Here is a tiny trained network, its code and every weight. The questions are about switching its units off for an input and a class, where a switched-off unit gives its printed mean instead of its output.

import numpy as np


def w(rows, s, z=0):
    codes = np.array(rows[::2]) - 128.0
    scale = np.full(codes.shape[1], s)
    scale[-1] = z or s
    return codes * scale


def f(y):
    return np.maximum(y, 0)


def log_softmax(a):
    a = a - a.max(-1, keepdims=True)
    return a - np.log(np.exp(a).sum(-1, keepdims=True))


def net(x, mask):
    res = np.array(x, float).reshape(1, 6) / 4 @ E
    y = f(res @ A[0][:, :-1].T + A[0][:, -1])
    res = res + np.where(mask, y, B[0][:, -1]) @ B[0][:, :-1]
    return log_softmax(res[-1] @ U[:, :-1].T + U[:, -1])


A, B = {}, {}
E = w([
[133,115,123,111],'x0',
[178,72,165,222],'x1',
[124,120,124,109],'x2',
[150,200,132,91],'x3',
[137,122,129,128],'x4',
[42,82,254,70],'x5',
],0.0078)
A[0] = w([
[75,77,65,89,240],'neuron 1',
[158,121,62,89,87],'neuron 2',
[186,180,81,108,47],'neuron 3',
[61,67,183,151,19],'neuron 4',
[114,177,107,155,22],'neuron 5',
[149,163,53,124,115],'neuron 6',
[137,68,148,122,71],'neuron 7',
[127,151,65,171,253],'neuron 8',
[250,114,103,197,112],'neuron 9',
[150,173,118,77,62],'neuron 10',
],0.015,0.0032)
B[0] = w([
[158,195,56,42,188],'neuron 1',
[70,119,48,184,177],'neuron 2',
[45,55,37,255,196],'neuron 3',
[55,82,156,133,211],'neuron 4',
[91,134,143,170,149],'neuron 5',
[100,92,40,205,207],'neuron 6',
[78,80,147,161,165],'neuron 7',
[209,88,12,184,222],'neuron 8',
[163,181,90,117,255],'neuron 9',
[97,53,234,122,168],'neuron 10',
],0.0078,0.0097)
U = w([
[97,153,11,179,74],'0',
[33,2,71,227,12],'1',
[45,83,137,134,253],'2',
[116,142,142,97,237],'3',
[190,44,63,196,100],'4',
],0.0089,0.0028)

Each question gives the input, the list of numbers given to net, and the class t.
The units are the neurons (one row each of A and B). Each row of codes is followed by its name. A weight is (code - 128) times the scale printed after its matrix; where a second scale follows, it is the last column's (A, B and U).
mask holds one flag per neuron, in row order. A switched-off neuron (its flag False) gives its mean, the last column of its row in B, instead of its output. The means were averaged over made-up inputs and are rounded, as every weight is.
A unit's drop is (log p(t) with every unit on - log p(t) with that unit switched off) / (log p(t) with every unit on - log p(t) with every unit switched off).
The circuit of an input: a set's keep is (log p(t) with only the set's units on - log p(t) with every unit switched off) / (log p(t) with every unit on - log p(t) with every unit switched off). Starting from all 10 units, units are removed one at a time, each time the one whose removal leaves the highest keep (on an exact tie, the one counted first), for as long as the keep stays at least 0.8.
units of the circuit, in order: the units of the circuit, biggest drop first
most important unit: the unit with the biggest drop
top k neurons: the k neurons with the biggest drops, biggest first
drop of u: that unit's drop, to one decimal
input [-3,-1,6,2,-8,6], class 3: units of the circuit, in order : (neuron 3; neuron 6)
input [7,-3,2,4,1,2], class 3: units of the circuit, in order : (neuron 3; neuron 6; neuron 8)
input [7,0,-6,-3,1,7], class 2: top 3 neurons : (neuron 3; neuron 8; neuron 6)
input [-7,-6,8,2,3,-6], class 1: units of the circuit, in order : (neuron 3; neuron 10)
input [6,-1,1,-8,0,7], class 2: units of the circuit, in order : (neuron 3; neuron 8)
input [5,-3,-8,2,-6,8], class 3: units of the circuit, in order : (neuron 3)
input [-2,4,-2,3,-4,2], class 2: units of the circuit, in order : (neuron 8; neuron 3)
input [5,-8,5,3,-1,6], class 3: top 3 neurons : (neuron 1; neuron 3; neuron 6)
input [-2,2,7,-7,-5,-2], class 4: units of the circuit, in order : (neuron 3; neuron 2; neuron 4)
input [4,-4,-7,5,-6,-6], class 1: top 2 neurons : (neuron 3; neuron 10)
input [-1,-7,3,1,4,-2], class 1: top 3 neurons : (neuron 10; neuron 9; neuron 3)
input [3,-8,-7,3,4,8], class 3: top 3 neurons : (neuron 3; neuron 1; neuron 6)
input [-1,-1,-2,1,-8,6], class 3: top 3 neurons : (neuron 3; neuron 6; neuron 2)
input [6,8,2,4,-7,6], class 2: top 4 neurons : (neuron 3; neuron 8; neuron 6; neuron 2)
input [-3,-6,3,-5,-8,7], class 2: most important unit : neuron 4
input [-7,-7,0,-4,8,6], class 2: top 3 neurons : (neuron 4; neuron 9; neuron 8)
input [3,-3,6,3,4,-6], class 1: top 3 neurons : (neuron 3; neuron 10; neuron 6)
input [7,6,1,5,2,4], class 2: top 3 neurons : (neuron 8; neuron 3; neuron 6)
input [-8,-4,5,7,-8,-8], class 1: top 2 neurons : (neuron 3; neuron 10)
input [0,-1,-5,6,2,-8], class 1: units of the circuit, in order : (neuron 3)
input [-2,-3,0,0,2,1], class 2: top 2 neurons : (neuron 8; neuron 9)
input [7,-6,-3,4,0,1], class 3: drop of neuron 8 : 0.5
input [-6,-6,3,6,2,-3], class 1: drop of neuron 10 : 0.2
input [0,-3,-7,5,8,-6], class 1: drop of neuron 3 : 0.6
